Below is a small trained network, with its code and all its weights. Each question gives an input and a class and asks what happens when units are switched off, that is, made to give their printed mean instead of their output.

import numpy as np


def w(rows, s, z=0):
    codes = np.array(rows[::2]) - 128.0
    scale = np.full(codes.shape[1], s)
    scale[-1] = z or s
    return codes * scale


def f(y):
    return np.maximum(y, 0)


def log_softmax(a):
    a = a - a.max(-1, keepdims=True)
    return a - np.log(np.exp(a).sum(-1, keepdims=True))


def net(x, mask):
    res = np.array(x, float).reshape(1, 7) / 4 @ E
    y = f(res @ A[0][:, :-1].T + A[0][:, -1])
    res = res + np.where(mask, y, B[0][:, -1]) @ B[0][:, :-1]
    return log_softmax(res[-1] @ U[:, :-1].T + U[:, -1])


A, B = {}, {}
E = w([
[17,193,178,109,63,221],'x0',
[129,174,140,2,131,43],'x1',
[126,130,129,127,128,128],'x2',
[173,233,16,144,90,152],'x3',
[130,129,128,129,129,126],'x4',
[126,128,127,127,131,127],'x5',
[67,33,33,60,107,179],'x6',
],0.0041)
A[0] = w([
[132,146,132,74,124,102,30],'neuron 1',
[155,212,35,146,117,138,51],'neuron 2',
[129,134,129,109,125,117,61],'neuron 3',
[153,110,117,133,136,109,65],'neuron 4',
[148,169,170,154,132,111,81],'neuron 5',
[72,170,159,119,115,168,23],'neuron 6',
[163,200,203,174,135,98,71],'neuron 7',
[95,151,146,123,120,151,27],'neuron 8',
[123,120,120,122,127,131,62],'neuron 9',
[164,100,110,133,147,100,50],'neuron 10',
[59,174,163,113,116,178,13],'neuron 11',
[109,54,211,122,142,113,69],'neuron 12',
[134,167,137,10,120,71,29],'neuron 13',
[171,95,106,135,149,94,52],'neuron 14',
[103,146,142,126,119,141,40],'neuron 15',
[142,158,158,147,132,116,83],'neuron 16',
[105,93,91,104,123,137,3],'neuron 17',
[109,98,94,108,122,137,18],'neuron 18',
[97,83,75,93,122,143,2],'neuron 19',
[118,91,170,126,134,115,47],'neuron 20',
[161,104,112,134,145,105,50],'neuron 21',
[139,161,94,133,130,135,35],'neuron 22',
[145,115,120,131,135,116,76],'neuron 23',
[171,95,105,138,149,93,48],'neuron 24',
[125,107,120,184,124,154,24],'neuron 25',
[117,79,182,124,139,120,55],'neuron 26',
[137,143,146,138,128,121,90],'neuron 27',
[121,97,163,126,134,122,63],'neuron 28',
[129,135,129,108,128,118,59],'neuron 29',
[128,110,122,174,126,150,20],'neuron 30',
[125,91,116,224,123,170,14],'neuron 31',
[147,179,74,137,119,134,48],'neuron 32',
[128,112,122,169,126,148,29],'neuron 33',
[128,122,127,143,128,135,59],'neuron 34',
[125,117,141,127,130,125,33],'neuron 35',
[97,86,77,92,123,144,26],'neuron 36',
],0.013,0.00083)
B[0] = w([
[158,147,186,142,150,161,176],'neuron 1',
[15,135,160,32,68,100,236],'neuron 2',
[139,134,147,133,136,140,143],'neuron 3',
[153,122,117,146,108,94,169],'neuron 4',
[113,99,69,137,168,169,191],'neuron 5',
[186,115,104,161,88,45,207],'neuron 6',
[99,77,23,147,201,201,241],'neuron 7',
[160,121,113,147,104,82,171],'neuron 8',
[124,122,116,131,134,136,139],'neuron 9',
[168,122,111,158,95,75,194],'neuron 10',
[194,109,98,171,79,31,224],'neuron 11',
[29,154,144,42,76,116,253],'neuron 12',
[192,177,254,158,175,200,244],'neuron 13',
[175,121,107,164,88,65,208],'neuron 14',
[152,120,117,139,112,93,159],'neuron 15',
[118,107,86,133,156,157,172],'neuron 16',
[109,105,72,142,166,159,189],'neuron 17',
[113,108,80,140,163,156,181],'neuron 18',
[106,95,51,146,183,171,216],'neuron 19',
[81,143,139,87,97,128,187],'neuron 20',
[163,122,111,154,99,82,185],'neuron 21',
[88,131,137,94,103,120,163],'neuron 22',
[146,125,120,141,115,105,156],'neuron 23',
[172,121,106,169,86,65,209],'neuron 24',
[163,153,190,132,157,158,182],'neuron 25',
[67,143,141,72,94,123,207],'neuron 26',
[122,116,107,130,144,143,152],'neuron 27',
[89,140,135,93,106,126,176],'neuron 28',
[141,134,148,132,136,141,144],'neuron 29',
[155,150,177,134,149,156,171],'neuron 30',
[186,174,233,137,177,179,226],'neuron 31',
[59,131,149,72,93,111,190],'neuron 32',
[154,145,174,131,148,151,166],'neuron 33',
[137,133,143,130,135,137,139],'neuron 34',
[118,131,134,115,118,129,139],'neuron 35',
[107,100,50,150,179,173,215],'neuron 36',
],0.026,0.0044)
U = w([
[25,148,149,15,58,108,249],'0',
[104,52,19,163,222,199,127],'1',
[220,111,104,203,56,9,10],'2',
[190,198,254,151,182,193,128],'3',
],0.0055,0.00011)

Each question gives the input, the list of numbers given to net, and the class t.
The units are the neurons (one row each of A and B). Each row of codes is followed by its name. A weight is (code - 128) times the scale printed after its matrix; where a second scale follows, it is the last column's (A, B and U).
mask holds one flag per neuron, in row order. A switched-off neuron (its flag False) gives its mean, the last column of its row in B, instead of its output. The means were averaged over made-up inputs and are rounded, as every weight is.
A unit's drop is (log p(t) with every unit on - log p(t) with that unit switched off) / (log p(t) with every unit on - log p(t) with every unit switched off).
The circuit of an input: a set's keep is (log p(t) with only the set's units on - log p(t) with every unit switched off) / (log p(t) with every unit on - log p(t) with every unit switched off). Starting from the 12 units with the biggest drops (on a tie, the unit counted first), units are removed one at a time, each time the one whose removal leaves the highest keep (on an exact tie, the one counted first), for as long as the keep stays at least 0.8.
units of the circuit, in order: the units of the circuit, biggest drop first
most important unit: the unit with the biggest drop
k most important neurons: the k neurons with the biggest drops, biggest first
drop when u is switched off: that unit's drop, to one decimal
input [4,7,-7,6,-6,7,6], class 3: units of the circuit, in order : neuron 13
input [7,-8,-7,3,-1,-1,5], class 3: 2 most important neurons : neuron 31; neuron 25
input [5,-6,-3,6,-1,7,-3], class 0: 2 most important neurons : neuron 2; neuron 13
input [-7,-1,-7,7,1,-2,7], class 0: 3 most important neurons : neuron 2; neuron 32; neuron 7
input [0,0,7,8,0,-3,7], class 0: 3 most important neurons : neuron 2; neuron 32; neuron 7
input [2,-5,6,3,-7,4,0], class 3: 2 most important neurons : neuron 31; neuron 12
input [-5,7,-7,2,3,-2,-7], class 1: 2 most important neurons : neuron 7; neuron 5
input [-6,-1,-6,5,-3,8,5], class 2: 4 most important neurons : neuron 12; neuron 7; neuron 24; neuron 14
input [-8,5,-8,-1,-5,-4,7], class 2: 4 most important neurons : neuron 14; neuron 24; neuron 7; neuron 10
input [-3,-5,-3,-7,-2,2,6], class 0: 4 most important neurons : neuron 12; neuron 7; neuron 26; neuron 20
input [7,-7,-5,-3,7,5,-7], class 1: 4 most important neurons : neuron 7; neuron 5; neuron 13; neuron 16
input [2,6,8,5,0,1,-5], class 3: 2 most important neurons : neuron 13; neuron 12
input [-2,-7,5,-1,-2,-6,5], class 3: 2 most important neurons : neuron 31; neuron 7
input [7,-1,1,1,3,-7,-5], class 2: most important unit : neuron 11
input [5,-2,1,-5,6,-2,-6], class 1: 2 most important neurons : neuron 7; neuron 2
input [0,-2,-2,5,0,4,-5], class 0: 2 most important neurons : neuron 2; neuron 32
input [-8,-5,8,6,8,-1,7], class 2: 2 most important neurons : neuron 24; neuron 14
input [-2,-2,4,-8,7,-6,-2], class 0: drop when neuron 6 is switched off : 0.0
input [-1,0,6,8,-7,-7,4], class 0: drop when neuron 2 is switched off : 0.3
input [4,0,-8,-6,5,-2,-7], class 1: drop when neuron 16 is switched off : 0.2
input [5,4,3,2,-3,3,-4], class 2: drop when neuron 7 is switched off : -0.1
input [-5,1,-1,-7,-3,3,-1], class 0: most important unit : neuron 12
